[  4  18 -10 -25 -15 -19   1 -10  60  72   6 -31   5  -8  11  37  -8   6
   6 -15  20 -46  12  -5 -25  22 -23 -65  27  52   6 -11  14  22]	0
[  9  28  28   1   9   9 -21  36  -7 -11 -21  67 -11 -32 -36  56  33 -26
  -4 -11   8 -34  12  37  42  33  -7  41 -49  -6   0  25 -11 -19]	2
[ -3   3   4 -14  13  13   4   3  -6  -6  17  17  23  -4 -11 -12   4   6
 -10  -7  10 -21  -3  -8  -1   3  15 -20  16   2  26   0  -7   6]	7
[  -6  -34    0   26   23   -3   23   -1  -65  -35   27   11    4    8
   -8 -114  -37   19   11   26   14   19  -49   -6  -28    1   20   12
   78    3   34   -7  -47  -13]	9
[ -1   5   8  -5   4 -28   0  10 -14 -12  -3  15 -31 -19 -22  20   2  -5
  12  -5   0 -16 -13  14  20  31   8  30  -6   7   5  22 -35 -12]	2
[ -4  -9 -23   4  11 -23  11 -32  -9   1  43 -57 -20   4  21 -88 -44  11
  36  -4 -13  10 -47 -24 -17   3 -22 -16  73  -5  15 -31 -29   3]	6
[ -8 -49 -21  13  -1  43   8  -3 -16   2 -27  14 -38   8  -3  39   8   8
  26   1  27 -17  -6  10  -2 -15 -18   1 -13  30  24  12 -16   3]	1
[-12   9  11   9  15  -5   3  41 -21 -48   7  36  31 -11 -31  12 -39  -9
 -15  13  -4  15 -13   0 -26  19  30  30 -10  -4   3  13  -1  -5]	4
[ -2   2 -19  15   7 -19  -2  -3 -33 -19  13 -10 -17 -12  -2 -36   4  10
  32 -23   1   6   1  12  10 -20   6 -17   8   6  10   1 -21  13]	6
[-15  13  -4 -10  -2  11  11 -14  35 -11  -2  -2  10 -10  -4   1  28 -14
 -32   4 -24  28 -15  18  37 -23 -13 -23 -48 -26   7  -3  -9  20]	9
[ -2  64  22  -3  -2 -12  -3  32  27   5   6  20  30 -20 -10  46   8 -13
 -31   9 -19   7   8  12   0   5   3  -4 -30  19  -2  18  26  16]	2
[-11   0 -23   4  15  12  -1 -15   8   4 -21  13 -11   3 -16   7   3  -6
 -14  -3  -8  13 -13   4  34 -12 -14  -7 -28 -16  -2  -4 -11   4]	5
[-19   9  19   3   7 -41  16   0 -13 -37  26 -26  27  14 -10 -77 -45   6
 -24  18 -17  43 -38 -12 -18   3  35  12  11  -9  -4   8  -6  12]	9
[ -9  24 -17 -32 -13  18   6  20  38  40  14  -5  -3  -5   2  56  -7   7
   8 -11   2 -27  18 -11 -40   5  -9 -32  26  34  12 -16   0  10]	4
[  4   5   9  10   5  -5  -9  19  35  -5  13  -1  23  -9  -6 -21  -6 -12
 -18  -2   5   1 -15  -1   4  19 -24 -26   4  -3   6 -24   7  16]	0
[  2   4 -33  13  14  -3  -3  17 -16 -44   0  27  -5  -7  -5 -56   6 -10
  -6 -16  -1  17  -4   4  38 -33 -10 -14  -9 -30   3   3 -13  -5]	8
[ 15  -8  -2   0   0  13 -10   4  17  32 -16  18 -22 -12  -3  13   9  -3
  29 -12  40 -48  -7   9   2  28 -45 -25   1  34  22 -19  -1  -1]	0
[-10   2 -15   2  25 -10  15  -8  -4   3  23 -21 -13  12   0 -94 -41  19
   4   7  -6  22 -44 -28 -13  14 -11 -12  53  -7   9 -32 -32   1]	5
[  9 -24 -27  -8 -19  -1   4 -54  49  37 -29 -39 -67   4   6  26  15 -13
  29 -21  10 -34 -26   3  43  -4 -64 -51 -28  19   7  17   7   2]	0
[  1 -11  -6  26  35  13  -4  22 -48 -20 -28  54 -16 -12 -27 -16  17  -1
   7 -16  21  -8  19  15  24 -15  18   8 -22   4  16  16 -26  -8]	5
[ 11 -22  20 -13   1  -2   7   8 -41  10 -33  10 -22   7   3  19  -8  24
  64  -2  53 -52  30  -1 -35  27  11  30  38  71  15  25 -17  -6]	3
[  7 -45  -8 -11 -25 -30   9 -21  12  10  -2 -45 -51   3   3 -18   2  19
  37  -2  16 -11  -5  -7  -3  23  -9 -34  47  45   3  24 -22  -1]	0
[-10  -4  -3   5  12   4  12   1 -16  -3  -3  13 -10   1  -6 -25   1  -2
   0 -17  18 -11   1  12  10 -22  20 -10 -15  14  22  14 -22  11]	9
[-13 -10 -20  14  22 -29   7 -53 -26   1   8 -39 -13   6   8 -62 -15  34
  22 -17  -6 -11 -23  -8  24 -21 -11 -54  28 -14  22   9 -28   7]	7
[-20  -7 -32  -6  -3 -27  22 -39  10  40  23 -60 -27  14   5 -49 -27  48
  23 -19  -7  -6  -9  -8 -10 -23 -12 -64  33  12   5   4 -15  23]	1
[-10  21 -30 -39 -30 -51  14 -38  66  28  48 -61  -8 -20  -1  12   4  -4
 -14 -15 -46  26 -29  -6  17  10 -12 -46   7 -34 -25 -37  -5  25]	6
[ -4 -15 -26 -15 -16  11   5 -30   5  20   1 -17 -31   5   5  26   6 -13
  20 -13  15  -4 -19   7  16 -11  -3 -15  -9  10   4  -4  -3   8]	6
[ -7  52   4 -15   3 -22   3  -3  24  24  -3  -7  -9  -2   3  17 -21  -5
   9  -2  -2 -15 -20   1   5   7 -23  -3 -26  23   8   6  11  12]	2
[  3  -1  20   7  19  35  -9  13 -29 -36 -28  50 -17  -9 -33 -14  29  -9
  12 -19  21 -20  15  29  28 -11  -5  23 -61  10  26  20 -13   0]	9
[  6 -22  -3  -3 -15  39 -13  12  12   4 -36  27 -11  -5  -7  74  36  -4
   7  -1  40 -17  22  28   9  16  -5 -15 -40  58  12  27   4  12]	0
[ -7 -29 -51  -6  -9  -3   6 -46  13   3 -12 -42 -56  18  26 -22 -10   4
  27 -13  -4  10 -18 -10  32 -22 -38 -30   3   3   0   7 -17  -3]	8
[ -1  11   8 -11   4  33 -10  56  -2  13  -6  43  -6 -12 -15  67  -3  -4
  14 -19  33 -49  33   5 -38  30  16  14   8  37  13   2 -11  -6]	4
[ -5 -28  -7 -42 -25 -11   8 -27   6  37  -4 -28 -14   5  -2  62  21  20
  31 -11  27 -53  26 -14 -16   9  18 -29  39  36  15  -3 -16  10]	7
[  3 -35  -7  21  25  32  -9 -10 -53 -26 -45  45 -33  -5  -1  20  14  -4
  38  -6  35 -43 -12  15  33   4  -9  24 -22   9  33  37 -30 -23]	7
[-17  -3 -17 -10  -1 -11  21  -3   3  26  40 -67 -13  23  36 -38 -49  30
  24   0  -4   6 -18 -36 -57   9  13 -27  86  17  11 -26 -21   5]	4
[  9  19  -7   9  28   7  -3   5  -5   3  -9  41 -14 -20 -29 -38  -2 -13
  11   1 -11 -15 -36   5  27  20 -42  14 -11 -30  15 -35 -12 -23]	5
[ -5  18  13   5   3  11  -7  29  39  15  11  14  15  -8 -10  -8 -10 -14
 -17  -2 -15 -13 -13   7  15  10 -32  -4  -9 -33   0 -23  15   1]	1
[-11  60  24 -29  -2 -15  -7  52  45 -16  -3  37  54 -33 -33  72   0 -26
 -39   0 -20   1  18  15  -2  20  15   3 -67 -22 -13  -2  25  11]	4
[  5  29  24 -38 -10 -20   8  23  18  29 -14  11  20  -7   1  58   9   4
   5  -6  25 -26  31  -1 -25  16  24   5 -22  39  -6   1  21  20]	3
[ -5  18 -14 -11 -15 -13   5  26  22 -15   2  -2   6   5   9  -6  14 -17
 -24 -20   6  20  21   2  29 -33  24 -35 -37  -7 -12   5  21  19]	8
[  2  -3  -2 -35 -14 -44  29 -25  22  10   9 -37 -35  -5  -6 -17   2  18
  24 -13   1 -12 -16 -10  11  23  -6 -13  23  -3 -11   1 -26   9]	3
[-11  -1 -21  -2  17  -5  18 -15 -11   3  23 -24 -20  -5  10 -44 -39  26
  37   0  -9  -1 -35  -9 -25  22 -18 -15  38   0  23 -21 -33 -10]	4
[-10 -14 -13  10  16 -25   7  -6 -46  -9  13 -22  -2  -3  19 -44 -23  16
  28 -13  19  10   9   6 -13 -16  44 -18  29  29  14  24 -29  12]	6
[ 12  17  29 -11  17   5   7  25  -3 -14  -5  23  21 -14 -16 -12  19 -13
   1  -9  10 -24   6   3   6  -1   0  12  -9  -6  20 -15   1   7]	3
[  5   3 -25 -18 -13 -19  -5  12  26 -15  -2  14 -22 -14  -9  -6   8 -24
  -2 -14  -9  -8 -11   8  50  15 -20   2  -7 -42 -19  -6 -18 -19]	8
[  3  -5 -21  -3  -1  -2  -1 -12  31  30   4 -24 -17   3  12 -16 -16   6
  20 -12  16 -24 -16  -9  -5  12 -37 -39  25  33  18  -9  -5  12]	0
[ -6  -4  -7  -3 -10 -33  25  -7  -5   2  24 -33 -21   9  20 -21  -9  13
  16   6  -1  11  -7  -7   5   4  17   3  55  -1  -6  12 -25   4]	2
[-16  21 -12  17  30 -20   0 -28 -12 -15  19 -20  27   3   6 -71 -18  12
 -14 -14 -31   6 -23   4  48 -29   6 -41   0 -47  19  15  -9   8]	7
[ 10 -17 -20 -41 -37  66 -14  30  21  24 -42  47 -28   2  -9 103  45 -18
  27 -12  54 -57  59  13  -3  -9 -18 -11 -10  80  20   7  10   0]	8
[-10   6   6  13  10  -3   5  32   2 -25  11  19  25   0 -15 -32 -32   0
  -7  13 -12  17 -19   3  -2  -2  -4  15 -20 -13   9  -3  14   9]	1
[ -6   7   8   0   5 -10  -7   9   7 -33   6  11  17  -5 -14  -2   6 -17
 -24  -3 -19  -5 -15   3  46   8  11   9  -8 -51  -3  18  -5  -6]	7
[ -7 -27  -9 -45 -26  -2  15  17  22   4   0   1 -18 -12  -7  82  11  12
  20  -8  12 -15  55  -2 -25  21  30  -2  21  34  -8  25 -20   3]	4
[ 17 -30   9 -19   8   6  14  20 -48 -18 -23  31 -16  -7 -13  23  17  15
  50  -8  51 -50  36  -4 -32  20  21  46  43  43  13  21 -34  -7]	3
[  1  30   2  19  19  31   2  23 -30 -24 -13  51  -5 -13 -13  23  16 -16
  -6   3  13  -8 -17  30  26   7   2  34 -34   1  13  28 -12  -8]	2
[-21 -16 -27 -19 -22 -49  27 -28  39  17  31 -73 -36   9  21 -10 -37  25
  13   1 -25  26 -26 -27 -15  18  -7 -35  57 -19 -24 -11 -27   5]	4
[ -5  28   4  -9   3  11  -6  18  -5  -3  -8  34  18  -8 -13  27  33   3
  -9 -24  18 -26  28  18  30 -19  26 -30 -44   1  16  19  10  17]	7
[ -4   7   1  14   8  42  -3  23  -6  -2 -14  37  -9  -9   9  61  41 -17
 -18  -5  13   1  12  30  35  -4  11  12 -36   6  11  18 -14   4]	2
[ -8  24 -19 -26 -19 -51   5 -30  59  17  11 -49 -39 -13 -16   6 -19   1
  24 -13 -49 -11 -33 -13  17  14 -62 -29   1 -41 -15 -24  -5  -5]	4
[-12   9 -15  10  32 -33   8 -39 -20 -46  10 -23   0  -4 -10 -91 -17  19
  11 -10 -28   9 -42  -9  39 -21 -25 -31  -3 -42  23  11 -27   8]	7
[ -9 -24 -21 -34 -16 -26   3 -22  28  25  -4 -28 -46  -3 -21   2  -1  22
  41 -17  -6 -31   0  -4   6   1 -42 -19  10   4   6  -7 -26   5]	1
[  0 -51 -48  -8  -2  19  17 -47 -32  44 -19 -33 -93  19  15   4   9  51
  74 -13  33 -27   7 -21 -32  12 -18 -15  66  71  13   2 -51  -7]	5
[ -3   8   5  -6  -3 -26  -5   6 -11 -11  17  -9  11 -14  -7  -6 -17  -3
  13   2  -2  11 -15   3 -16  15  13   2   5  14   4 -15  -4   8]	6
[  5 -33 -14  13  14  -5  14 -16 -31 -11   4 -15 -17  11  10 -72 -12  38
  31  -6  43   3  -1 -11 -25  -6  -2 -45  39  52  21  22 -17  15]	0
[ 13  16  13  12  25  35   3  31 -33  -2  -3  73  -3 -14 -14   6   4 -16
   9   1  41 -33 -15  15   5  18  -8  36  -4   9  26  -4  -7 -16]	2
[ -4   5  -4   0  20 -16  15 -22   3 -47  -7 -23  -5   4   4 -30  -3  -3
  -1  -8 -23  30 -27  -4  40 -10 -13  23 -41 -42  -9  12 -11  14]	3
[  1  -8  -5 -18 -10 -24   1 -26   5   8   1 -10 -11 -11 -18  22  15   7
  18 -12  -5 -42  -3  -1  23  16  -9 -17  22 -19   4  -1 -16  -6]	7
